[-3.32 -0.26  0.36  1.17  0.51  1.30  0.96 -2.23  0.12  0.08  0.85  0.95
  1.39 -0.96  3.21 -0.73  1.31  1.21  4.09  1.83  1.33 -0.02  1.11  1.15
 -1.22 -0.07 -0.23 -0.51 -1.59  0.05 -4.20 -1.49  0.40  1.05 -1.02  1.49
  1.19  2.05 -2.12 -1.30 -1.03  0.36  0.08  0.18 -0.25  3.64 -1.14  3.03
 -0.01  1.57  0.61  0.01 -1.37  0.06  0.32  0.41 -2.98 -1.28 -1.30 -6.77]	(12) > (55)
[-0.97 -0.44  1.11  1.61 -0.05  2.67  1.24 -1.02  0.70 -1.83  0.81  0.05
  0.76 -3.28  2.72  0.48  1.87 -0.05  2.19  1.73  0.33 -0.26 -0.09  0.75
 -2.96  1.09 -2.12 -1.20 -0.78  0.07 -1.80  2.17  0.21  1.35  1.52  1.29
 -0.07 -1.83 -0.98  0.06 -1.23  1.39  1.29 -1.30 -0.19  2.84 -0.89  0.83
  0.03  3.01  1.86 -1.64 -0.51 -0.81  4.29 -0.70 -0.32 -0.23 -1.45 -3.82]	(13) > (41)
[-1.85  1.47  1.16 -0.36 -0.97  1.13  0.39 -0.35  1.30 -0.43  0.12  0.24
  0.13 -4.71  1.46  1.87  1.47 -0.39  0.17  1.81  2.84 -1.59  0.23  0.91
 -0.38  0.66 -0.53 -0.10  1.37  0.21 -0.15  0.08  1.80 -0.98  1.51 -0.35
  0.78 -0.07  0.75 -0.10 -0.37  1.61 -0.77 -0.59  0.97  0.95 -0.56 -0.60
  0.89  0.89  0.71 -2.05 -0.31  1.14  5.12  0.55  1.02 -0.43 -1.65 -3.31]	(13) > (49)
[-1.45 -0.83  0.66  1.31  0.04  0.99  1.13 -0.01 -0.82 -0.53  0.22 -1.48
  0.10 -1.44  1.56 -0.90  2.74  0.15  3.97  2.43  1.60  0.10  1.03  2.59
 -3.50 -0.70 -0.12 -0.15 -2.49  1.26 -1.90 -0.11 -0.56  1.30  0.14  1.50
 -0.54 -0.92 -2.39 -1.79 -1.49 -0.43  0.40 -0.47 -0.32  3.19 -0.18  0.86
  0.31 -0.01  0.82 -0.84 -1.12 -0.33  0.50  0.15 -2.18 -1.20 -1.30 -7.35]	(12) > (55)
[-2.15 -0.33 -0.85  0.58  1.66 -1.42 -1.24 -2.52  0.31  0.32 -0.38  0.47
  0.52 -1.04  3.93 -0.15  1.00  0.24  3.75  1.87  1.28  0.22  1.21  0.26
 -1.67  0.70 -0.67 -1.40 -1.43  0.01 -2.18  0.41  0.53  1.42  0.04  1.09
  0.21  4.80 -1.19 -0.84 -0.01  0.28 -0.31  2.22 -0.54  3.63 -1.54 -0.02
  0.30  1.66  0.08 -0.58  0.16 -0.54 -8.05  0.04 -1.42 -1.33 -0.85 -6.37]	(12) > (55)
[-1.72  0.59  1.45  0.99 -0.44  0.18  0.07  0.27  1.27 -0.09 -0.47  0.55
  0.50 -2.08  2.61 -1.71  0.96  1.41  2.60  0.52  0.72  0.24  0.77  0.26
 -0.38  0.84 -1.17 -1.11  0.10 -0.21 -1.25  1.37  0.19  0.90  0.08  0.41
  0.40 -0.61  1.50 -0.69  0.12  0.36  0.12  1.02  0.64  1.82 -0.34  0.67
  1.22  0.57  1.42 -1.63 -1.03  0.64  1.69  1.22 -2.22 -1.12 -0.22 -4.00]	(13) > (44)
[-2.85  1.66 -0.20  0.46 -0.23 -0.24 -1.57 -1.74  0.97  0.05  2.68 -0.01
  0.57 -0.68  3.31  0.41  1.94  0.44  3.71  3.38  2.17  0.27  1.56  0.78
 -3.06  0.83  0.22 -1.23  0.47  0.31 -2.37 -0.81  0.85  0.75  3.16  1.07
  0.39  5.71 -2.74  2.54 -1.18  0.57  0.06  2.44  0.06  2.68 -2.30  1.49
  0.53  5.00 -0.44 -0.25  0.62 -0.24  3.31 -0.45 -5.34 -1.60 -1.08 -8.75]	(12) > (43)
[-0.82 -0.13  0.70  0.65 -0.06  0.68  2.42  0.04  0.01  3.81 -1.30  2.44
  0.61 -2.69  1.48 -0.42  1.88  0.33  0.12  0.29  1.39 -0.35 -1.55  1.07
  0.42  0.67 -1.67 -0.40 -1.01 -0.64 -0.37  0.33  0.47 -0.44 -0.43  1.88
  0.63 -4.58  2.18  1.12 -1.25  0.39 -0.52 -1.40  0.26  3.49 -0.26 -0.56
  0.60 -2.52  1.38 -2.35 -1.04 -0.13  3.84  1.09  0.68 -1.20  1.17  1.84]	(13) > (44)
[-3.46 -1.11  0.57  1.65 -0.90  1.68 -1.03 -2.33  0.72 -0.30  1.27  1.09
  0.29 -1.10  4.22  0.15  2.42  0.15  4.79  3.90  1.18  0.69  3.58  1.10
 -3.88 -0.05  0.83 -1.00 -0.40  0.20 -2.08  0.83  0.39 -0.24  1.38 -0.31
  0.03  2.24 -2.11 -1.28 -1.30  0.37 -0.07  1.33 -0.62  1.22 -1.60  3.20
  0.44  2.03  0.52 -0.94 -0.66  0.16  1.47 -0.27 -0.18 -1.07 -2.87 -8.75]	(12) > (40)
[-2.17 -0.97 -0.02  1.20  0.40  0.71  0.86 -1.16 -0.25 -0.11  1.06  0.75
 -2.32 -3.26  2.29 -0.35  1.94  0.88  2.50  1.52  0.83 -1.54  0.77  1.34
 -2.02  1.21 -1.36 -1.34 -0.31  0.75 -2.35  0.60  0.32  1.35  1.03  1.15
 -0.36 -0.87 -1.12 -0.02 -1.20  0.50 -0.30  1.19  1.54  2.76 -0.84 -0.38
  0.59  1.15  1.53 -0.80 -1.69 -0.27  2.73 -0.31 -2.55 -0.80 -0.03 -4.98]	(13) > (44)
[-1.18 -0.21  1.17  0.33 -1.14  1.30  0.85 -2.94  1.54 -0.42 -0.16  1.16
  0.76 -2.50  3.01 -0.18  2.09  0.83  4.33  1.12  2.56  0.61 -0.05 -2.12
 -3.45 -0.15 -1.10 -0.82 -2.02 -0.54 -2.07  1.45 -0.06  0.50  0.79  0.25
 -0.35 -2.47 -2.30 -0.12 -1.42  0.44 -1.01  0.51 -0.79  3.42 -2.02  0.70
 -0.51 -1.73  2.01 -1.95  0.24 -1.29  1.04 -0.03 -0.57 -2.95 -2.67 -7.20]	(12) > (40)
[-2.53 -0.73  0.84  1.31 -1.46  1.59  0.74 -1.94  0.20 -0.37  0.40 -0.15
  0.72 -3.74  3.21  0.71  2.39 -0.21  1.16  2.36  1.43  0.74  0.48 -0.12
 -1.30  0.06 -0.29 -1.29 -1.41  0.10 -1.58  0.18  0.72  0.65  2.61 -0.73
  0.20 -0.13 -0.93 -0.02 -0.82  0.66  0.02  0.68  0.09  3.89 -0.40  0.10
  0.28  0.19  1.06 -1.40 -1.83  0.02  3.91  3.60 -0.30 -2.99 -0.74 -7.51]	(13) > (49)
[-2.89 -0.18  1.47  1.97 -1.27  1.10 -0.16 -0.40  1.07  0.37 -0.88 -1.54
  0.07 -3.35  3.57 -0.48  2.66  0.64  1.51  1.90  0.90  0.83  0.87  1.08
 -1.91  0.83 -0.55 -0.53 -0.15 -0.03 -2.42  1.44 -0.39  0.42  1.44  0.94
  0.25 -0.49  0.84 -0.12 -1.79  0.95 -0.60  0.07  0.45  1.80 -0.45  1.37
  0.08  1.52  0.93 -1.20 -1.09  0.47  3.72  1.65 -0.83 -0.52 -1.19 -7.41]	(13) > (44)
[-2.14 -0.22 -0.52  0.05  1.11  1.10 -3.43  0.18 -0.22  0.27  0.50 -0.20
  0.82 -1.44  4.03  0.87  1.00  0.55  2.48  2.36  1.18  0.31  1.16 -0.05
 -1.34  0.07 -2.14 -0.40 -1.24 -0.36 -0.66  1.20 -0.06  0.59  0.76 -0.12
  0.55  3.47 -1.46 -0.73 -0.52  0.33  0.45  1.53 -0.42  3.56 -1.14  2.24
 -2.60  2.56  0.15 -1.13 -0.77 -0.47  2.30 -0.08 -0.69 -0.95 -0.52 -6.47]	(12) > (43)
[ 1.53 -2.78  1.04 -3.06 -0.77  3.16  4.46 -1.75 -0.70  0.17 -2.25  1.11
  0.75 -1.33 -0.44 -0.61  1.27  0.41  2.83  0.64  0.05 -0.88 -2.63  0.37
 -3.25  0.67 -2.69  1.02 -4.97  1.04 -0.27  1.24  0.14  1.04 -2.10  1.03
 -0.76 -8.75 -0.85  1.64 -0.45  1.56 -0.90 -3.42 -0.87  7.19  0.19 -0.42
  0.28 -8.75  1.07 -1.44  0.27 -1.46  1.28 -0.72  0.00 -0.59 -2.90  4.08]	(12) > (40)
[-1.98 -1.27  0.20 -0.41 -1.33  0.61  0.62 -1.00  0.24  0.94 -0.05  0.46
  0.08 -2.53  2.74  0.64  1.44  0.48  1.88  2.29  0.71 -0.47  0.81  0.50
 -2.45  0.48 -1.49 -1.06 -1.04  0.69 -1.49  0.72  0.25  0.40  1.34  0.58
  0.19 -0.01 -0.49  0.30 -1.86  0.42 -0.21  0.17  0.04  3.32 -0.83  2.21
  0.72  0.98  1.63 -1.02 -0.85 -0.39  4.07  0.92 -2.96 -0.78 -0.27 -4.52]	(13) > (41)
[-1.05 -1.23  0.85  0.25 -0.41  1.07 -0.78 -2.43  0.28 -0.03 -0.02  0.58
  0.46 -1.68  3.04  0.04  1.30  0.74  3.42  2.08  0.98  0.36  1.01  1.10
 -2.92 -0.92  0.48 -0.15 -1.78 -0.17  0.51  0.11 -0.80  0.78 -0.29  0.83
 -0.07  0.38 -2.61 -0.61 -0.49  0.34  0.13  0.93 -0.46  3.09 -1.56  0.96
 -0.63 -0.88  0.16 -1.67 -0.21  0.22  0.96  1.36 -1.50 -0.55 -2.12 -6.85]	(12) > (55)
[-0.85 -1.15  0.99 -1.04 -1.02 -0.30  2.02 -0.88  1.20  0.29  0.18 -0.66
 -0.31 -2.46  2.28  0.00  4.29  0.32  0.28 -0.71 -0.12 -0.46 -1.67  0.04
  0.61  0.04 -0.85 -0.20 -0.03  0.58 -0.13  0.10 -0.40  0.12  0.60  2.02
 -1.26 -1.80  0.69  0.75 -0.07  0.00  0.20 -0.43 -0.16  3.60 -0.13  0.83
  1.04 -0.81  0.14 -2.20  0.04 -0.21  3.29  1.13  0.41  2.08  0.35 -1.21]	(13) > (44)
[-2.64  2.67  0.27  1.10 -0.33  0.41  0.59 -3.58 -1.49 -0.73  0.44 -0.53
  0.54 -3.33  2.08  0.57  2.41  1.82  1.43  1.59  1.13  0.78  0.44  0.84
 -1.47  0.44 -0.19 -0.46  0.14 -0.23 -1.52  0.45  0.12  1.06  1.44  1.16
  0.72  1.04 -1.55 -0.47 -0.06  0.76 -0.48  0.92 -0.39  3.75 -1.26  0.91
 -0.24  1.14  1.22 -0.52 -1.08  0.48  5.46  0.44 -1.71 -0.39 -0.53 -6.03]	(13) > (44)
[-2.09  0.07 -0.15  0.09 -0.08  0.54  0.59 -1.46  0.98  0.46  0.17 -0.27
  0.59 -1.03  3.40 -0.14  1.10  0.23  2.85  2.51  1.63  0.21  0.81  1.21
 -0.27  0.50 -0.33 -0.77  0.65 -1.05 -1.73 -0.23 -0.49  0.48  0.01  2.14
  0.27  2.38 -2.19 -0.96  0.64 -0.78 -0.40  1.92 -2.44  3.28 -1.93  0.60
  0.10  1.68 -0.68 -0.43 -1.39 -0.03  0.08 -0.09 -1.08 -0.70 -1.18 -6.32]	(12) > (55)
[-2.52  0.54  0.60  1.28 -0.45  1.02 -0.15 -0.25  1.23  0.98  0.64  0.58
 -0.40 -2.23  2.97 -0.22  1.06  0.33  1.95 -0.09  1.64 -0.20  0.44  1.57
 -0.07 -1.04 -1.25 -0.46 -0.03 -0.54 -1.52  0.25  0.49  0.21  0.73  0.51
  0.55  0.65 -0.07 -0.02 -0.61  0.93  0.51  0.73  0.60  2.67 -1.87  1.71
  1.22  2.05  0.89 -1.50 -1.43 -0.18  3.10  0.88 -1.58 -0.75 -0.08 -4.02]	(13) > (41)
[-1.98  1.09  0.40  0.90 -0.18 -0.52 -0.54  0.06  2.15  0.15  0.37  0.17
  0.51 -1.25  2.88  0.13  1.69  0.56  0.89  1.16  1.16  0.91  1.62  1.05
  0.99  0.12 -1.02 -1.55  1.07 -0.14 -1.18 -0.08  0.42  1.46  1.26  1.80
  0.53  2.82 -0.24  0.16 -0.87 -0.29 -0.10  1.37 -0.47  2.55 -0.80  1.28
  1.01  6.03  0.61 -1.16 -1.42 -0.09  3.26  0.72 -0.44  0.18  0.01 -5.73]	(13) > (41)
[-2.32 -1.52  1.87  1.52 -0.94  0.58  0.75 -0.34  0.04  0.70 -0.76 -0.12
  0.65 -2.12  1.58 -0.50  2.34  1.22  1.42  1.49 -0.18  0.22 -0.82  2.00
 -1.84  0.97 -0.70 -0.19 -1.62 -0.06 -3.17  0.91 -0.49  0.48  0.07  1.20
 -0.87 -2.43 -0.88 -0.79  0.00  1.01 -0.13  0.13 -0.22  3.42  0.37 -0.01
  0.70 -1.48 -0.88 -1.33 -1.57 -0.50  5.04  0.26  0.20 -0.60 -0.61 -3.33]	(13) > (41)
[-0.01  1.24 -0.20  0.84  0.54 -0.04 -1.66 -1.26  0.61 -0.46  2.03 -0.30
  0.19 -0.92  2.44  0.21  0.90 -0.19  3.43  1.67  1.54 -0.43  1.50  1.17
 -0.25 -0.31  0.50 -0.50  0.25 -0.60 -1.91  0.11  0.14  0.94  1.44  2.27
  0.71  4.68 -1.16 -1.30 -0.94  1.10  0.47  3.36 -0.75  1.17 -2.50  0.87
  0.02  4.67  0.50 -1.10  0.17 -0.08 -0.88 -0.27 -0.35 -0.81 -2.22 -8.75]	(12) > (55)

[-0.36 -1.56  0.92  0.51  0.54  0.97  1.80 -0.40 -0.88 -1.25 -1.29 -0.22
 -1.11 -1.40 -0.69  0.08 -0.59 -3.82  0.66 -2.91 -0.23 -3.86 -3.42  0.90
  1.83 -0.58 -3.03 -0.67 -1.31  0.63  0.01  1.50 -0.05  0.10 -0.54  0.20
 -0.66  1.00 -0.66 -0.92  1.09  0.89  1.95 -0.06  0.58  0.39  0.06 -0.14
 -0.11  0.59 -0.50 -0.39 -0.92  2.53  0.32  0.06 -1.28  0.51  0.77  1.52]	(79) > <55>
[-0.34 -1.28  1.59  0.75  1.02 -0.14  1.46  0.87 -1.91 -1.09 -0.19 -0.74
 -1.72  0.05 -1.04 -0.32 -0.61 -3.74  1.11 -1.91 -0.09 -3.02 -4.31  1.82
  0.61  0.48 -2.09 -0.77 -1.54  0.63 -1.53  1.77 -0.82  0.08  1.42  1.29
 -2.30  0.40 -0.99 -0.48  2.25  0.19  1.56  0.23  0.72 -1.07 -0.64 -0.06
 -1.01  0.39  0.24 -0.48 -0.37  1.08 -0.48  0.28 -1.31  0.90  1.35  2.08]	(79) > <49>
[-1.03 -4.09 -1.16 -0.85 -1.68 -0.62  1.58 -1.84  0.24 -3.92 -1.16 -0.72
 -0.44 -3.63  0.20 -0.27 -0.41 -4.64  1.50 -1.82 -1.01 -5.09 -3.66  0.58
  2.11 -0.30  0.35 -0.10 -0.72  2.03  0.17  0.80  0.58 -0.74 -0.91 -0.77
 -1.73  0.53 -0.35 -1.38  2.70  0.34  1.49  0.51  1.35  0.04  1.27 -1.42
  2.14  0.76 -0.67  0.02 -1.05  3.09  0.93 -1.07  1.71  1.81 -0.13  0.44]	(81) > <53>
[-0.32 -2.53 -0.18  0.53 -0.19 -0.24  1.32 -1.16 -0.15 -1.46 -1.48 -0.10
 -0.54 -1.76 -0.01 -0.70 -0.12 -4.17  1.57 -1.70 -0.55 -3.99 -4.09  0.35
  2.16  0.04 -2.15 -1.15 -1.10  1.07 -0.45  1.88  0.29 -0.28  0.28 -0.55
 -2.61  0.42 -0.65 -0.68  0.54  0.25  1.12  0.46  1.24 -0.28 -0.54 -1.17
  0.61  0.27 -1.91  1.23 -1.00  2.35  1.75 -0.24  0.64  0.61  1.27  0.90]	(81) > <53>
[-0.85 -1.48  0.72  0.11  0.47 -0.80  1.95 -0.27 -1.23 -1.53 -1.56  0.10
 -0.93 -1.81 -1.20 -0.45 -2.49 -3.21  1.24 -2.87  0.24 -2.96 -4.55  1.09
  0.41  0.29 -1.62 -0.78 -1.21  0.86 -0.93  0.85  0.56  0.05  0.43  0.56
 -1.98  0.65 -1.18 -1.20  0.55  0.67  0.90  0.19  0.62 -0.27 -0.10 -0.04
 -0.34  0.17  0.24 -0.19 -1.38  1.12 -0.36  0.00 -0.54  0.96  0.79  1.07]	(79) > <49>
[-0.83 -0.94  1.35  0.44  0.07  1.28  2.35  0.17 -1.50 -1.85 -1.29 -0.35
 -0.79 -1.29 -0.53 -0.57 -0.98 -2.76  1.19 -2.46  0.80 -3.54 -2.53  0.70
  0.85  0.38 -2.17 -0.26 -1.45  0.79 -0.55  0.81  0.26  0.60  0.73  0.51
 -2.66 -0.75 -0.58 -0.74  0.31  0.87  0.88 -0.10  0.65 -0.08 -0.17 -0.15
 -0.27  0.87 -0.24 -0.13 -0.80  1.29 -0.09  0.68 -1.34  0.72  0.42  0.89]	(79) > <49>
[-0.42 -0.85  1.88  0.89  1.24  1.09  2.78 -0.47 -1.64 -1.00 -1.88 -0.21
 -2.61 -1.25 -0.42 -0.17 -0.62 -3.67  0.73 -2.27  0.31 -3.05 -2.90  1.06
  0.77  0.39 -2.68 -0.66 -1.30  1.09 -1.51  1.65 -0.62  0.45  1.90  1.13
 -1.88  0.75 -1.54 -0.71  1.09  0.46  0.58  1.01  0.90 -0.89 -0.56 -0.42
 -1.03  0.46  0.03 -0.89 -0.61  0.96  0.08 -0.22 -1.28  0.16  1.64  1.98]	(79) > <55>
[-0.58 -0.63  0.53  0.40 -0.05  0.16  1.87 -0.61 -0.87 -0.64 -2.09  0.57
 -1.02 -1.47 -0.33 -0.87 -0.47 -2.41  0.74 -1.88 -0.28 -3.18 -2.41  0.72
  0.07 -0.39 -2.02 -0.37 -0.78  0.54 -0.23  0.56 -0.26  0.59  0.29  0.29
 -1.70  1.16  0.57 -0.94  1.02  0.91  0.45  0.51  0.71  0.27  0.03 -0.05
 -1.08  0.18 -1.17  0.54 -0.24  1.65  1.65 -0.41  0.15  0.43  0.29  1.32]	(79) > <49>
[-0.52 -1.72  0.37  0.36 -0.11  0.82  1.73  0.04 -1.32 -1.94 -1.12 -1.05
 -0.93 -1.57 -1.08 -0.50 -0.49 -2.63  0.94 -2.16  0.29 -3.01 -3.50  0.78
  0.80  0.57 -2.18 -0.75 -1.43  1.83 -1.32  0.75  0.35  0.76 -0.07  1.02
 -2.11  0.70 -0.92 -0.47  1.09  0.49  1.53  0.24  0.55 -0.12 -0.02 -0.04
  0.10  0.35  0.23  0.17 -0.83  1.49 -0.10  0.55 -0.06  0.87  0.50  1.35]	(79) > <49>
[-0.51 -2.29  0.96  0.22 -0.27 -0.41  1.61 -0.50 -2.46 -1.52 -0.41 -1.36
 -0.79 -2.02 -0.58 -0.25 -0.73 -3.77 -0.58 -2.55 -0.01 -3.25 -3.87  0.95
  1.45  0.09 -2.91 -0.33 -1.33  0.98 -0.43  0.28  1.29 -0.46  0.73  0.60
 -1.83  0.75 -0.79 -1.08  1.02  0.42  1.21  0.02  0.81 -0.18  0.00 -0.55
  0.35  0.55  0.44 -0.62 -0.37  0.82 -0.41  0.47 -0.47  0.92  0.04  1.12]	(79) > <55>
[-1.76 -1.33  1.43  1.30  0.25  0.94  1.72 -0.42 -1.36 -0.68 -1.90  0.69
 -1.02 -1.94 -0.47 -0.28 -0.29 -2.47  0.30 -1.91 -0.17 -3.08 -3.11  0.60
  0.35  0.71 -1.61 -0.85 -1.30  0.26 -1.84  0.56 -0.13  0.41  1.22  0.51
 -1.39  1.70 -0.49 -1.04  0.75  0.99  0.50  0.94  0.65 -0.32 -0.68  0.74
  0.01  0.63  0.11 -0.17 -0.62  1.03 -1.61 -0.52 -1.00  1.26  1.48  1.74]	(79) > <49>
[-1.78 -1.76  0.00  0.68 -0.78  0.67  2.16 -0.02 -1.20 -1.60 -1.09  0.15
 -0.57 -1.14 -0.09 -0.57 -0.52 -3.75  1.40 -1.85 -0.20 -3.23 -3.82  0.91
  0.85  0.59 -1.74 -0.56 -1.72  0.85 -1.20  0.71  0.38  0.28  0.62  0.91
 -1.59  0.60 -0.62 -0.07  0.87  0.26  1.02 -0.12  0.67 -0.17 -0.41 -0.39
 -0.25  0.53 -0.48  0.05 -1.53  1.44 -0.45  0.00 -0.29  1.01  1.06  1.13]	(79) > <49>
